Below is a small trained network, with its code and all its weights. Each question gives an input and a class and asks what happens when units are switched off, that is, made to give their printed mean instead of their output.

import numpy as np


def w(rows, s, z=0):
    codes = np.array(rows[::2]) - 128.0
    scale = np.full(codes.shape[1], s)
    scale[-1] = z or s
    return codes * scale


def norm(h):
    return h / np.sqrt((h * h).mean(-1, keepdims=True) + 1e-5)


def f(y):
    return np.maximum(y, 0)


def log_softmax(a):
    a = a - a.max(-1, keepdims=True)
    return a - np.log(np.exp(a).sum(-1, keepdims=True))


def net(x, mask):
    res = np.array(x, float).reshape(1, 5) / 4 @ E
    u = 0
    for l in range(2):
        y = f(norm(res) @ A[l][:, :-1].T + A[l][:, -1])
        res = res + np.where(mask[u : u + 7], y, B[l][:, -1]) @ B[l][:, :-1]
        u += 7
    return log_softmax(norm(res)[-1] @ U[:, :-1].T + U[:, -1])


A, B = {}, {}
E = w([
[91,191,65,143,66,35,90,86],'x0',
[105,135,255,229,175,143,122,123],'x1',
[150,199,151,144,171,91,93,108],'x2',
[184,172,55,87,124,182,34,229],'x3',
[58,144,94,167,10,189,133,164],'x4',
],0.0043)
A[0] = w([
[154,83,180,127,254,166,87,177,77],'0.n0',
[134,166,46,106,41,212,104,195,5],'0.n1',
[158,166,124,90,162,199,105,171,35],'0.n2',
[151,155,56,62,182,141,126,150,22],'0.n3',
[111,135,165,182,142,112,77,153,73],'0.n4',
[131,98,237,124,250,117,176,82,83],'0.n5',
[122,148,205,163,128,196,127,150,57],'0.n6',
],0.0087,0.0032)
B[0] = w([
[119,69,187,202,166,169,219,160,220],'0.n0',
[70,2,113,134,107,87,238,67,247],'0.n1',
[161,59,174,142,180,146,200,171,188],'0.n2',
[159,220,81,118,98,124,14,131,198],'0.n3',
[110,219,111,117,137,112,130,166,165],'0.n4',
[112,25,148,126,107,158,177,115,253],'0.n5',
[121,232,91,112,112,63,100,102,185],'0.n6',
],0.0082,0.0068)
A[1] = w([
[192,142,146,102,180,159,93,148,31],'1.n0',
[103,119,56,94,27,154,109,155,91],'1.n1',
[126,127,159,77,134,117,168,213,234],'1.n2',
[158,198,204,147,191,139,88,136,40],'1.n3',
[116,3,133,108,129,134,194,90,255],'1.n4',
[149,141,169,167,101,153,144,114,42],'1.n5',
[176,88,149,113,191,173,146,208,221],'1.n6',
],0.012,0.0011)
B[1] = w([
[50,174,145,167,120,78,163,93,141],'1.n0',
[182,46,199,160,209,158,133,117,162],'1.n1',
[60,98,89,160,65,86,61,2,149],'1.n2',
[64,187,106,158,69,149,170,107,142],'1.n3',
[90,54,108,188,127,112,185,95,251],'1.n4',
[151,102,18,82,137,106,108,134,143],'1.n5',
[71,78,108,141,71,95,168,72,168],'1.n6',
],0.0081,0.021)
U = w([
[147,156,171,64,134,179,109,211,12],'0',
[93,252,120,165,105,102,104,117,190],'1',
[98,40,127,183,126,119,187,87,215],'2',
[222,140,100,85,181,101,31,119,117],'3',
[154,157,161,75,115,180,91,179,3],'4',
[180,157,161,120,140,167,85,172,7],'5',
],0.011,0.0032)

Each question gives the input, the list of numbers given to net, and the class t.
The units are the neurons (one row each of A and B). Each row of codes is followed by its name. A weight is (code - 128) times the scale printed after its matrix; where a second scale follows, it is the last column's (A, B and U).
mask holds one flag per neuron, layer by layer. A switched-off neuron (its flag False) gives its mean, the last column of its row in B, instead of its output. The means were averaged over made-up inputs and are rounded, as every weight is.
A unit's drop is (log p(t) with every unit on - log p(t) with that unit switched off) / (log p(t) with every unit on - log p(t) with every unit switched off).
The circuit of an input: a set's keep is (log p(t) with only the set's units on - log p(t) with every unit switched off) / (log p(t) with every unit on - log p(t) with every unit switched off). Starting from the 12 units with the biggest drops (on a tie, the unit counted first), units are removed one at a time, each time the one whose removal leaves the highest keep (on an exact tie, the one counted first), for as long as the keep stays at least 0.8.
circuit, biggest first: the units of the circuit, biggest drop first
unit that matters most: the unit with the biggest drop
top k neurons: the k neurons with the biggest drops, biggest first
k most important neurons of layer l: the k neurons of layer l with the biggest drops, biggest first
drop when u is switched off: that unit's drop, to one decimal
input [5,-7,6,5,0], class 3: 2 most important neurons of layer 1 : [1.n4, 1.n6]
input [-1,5,-1,3,4], class 1: circuit, biggest first : [0.n6, 0.n5, 1.n4]
input [5,-7,1,6,-5], class 3: circuit, biggest first : [0.n3, 1.n4]
input [8,4,4,-4,1], class 1: unit that matters most : 0.n1
input [3,-5,8,-3,-7], class 3: top 3 neurons : [0.n1, 0.n0, 1.n4]
input [0,-7,-2,0,-7], class 3: top 3 neurons : [1.n4, 0.n3, 0.n0]
input [2,-8,0,-4,-4], class 3: top 3 neurons : [0.n1, 1.n4, 0.n5]
input [3,8,5,-6,8], class 1: top 2 neurons : [1.n4, 0.n1]
input [7,-1,0,2,-2], class 3: top 2 neurons : [1.n4, 0.n5]
input [7,-1,6,-6,2], class 1: 3 most important neurons of layer 1 : [1.n4, 1.n1, 1.n6]
input [6,-7,5,6,-8], class 3: drop when 1.n4 is switched off : 0.1
input [7,-7,-4,-3,-8], class 3: drop when 0.n1 is switched off : 0.5
input [3,6,-4,0,2], class 1: drop when 1.n4 is switched off : 0.1
input [6,0,8,-8,8], class 1: most important neuron of layer 1 : [1.n4]
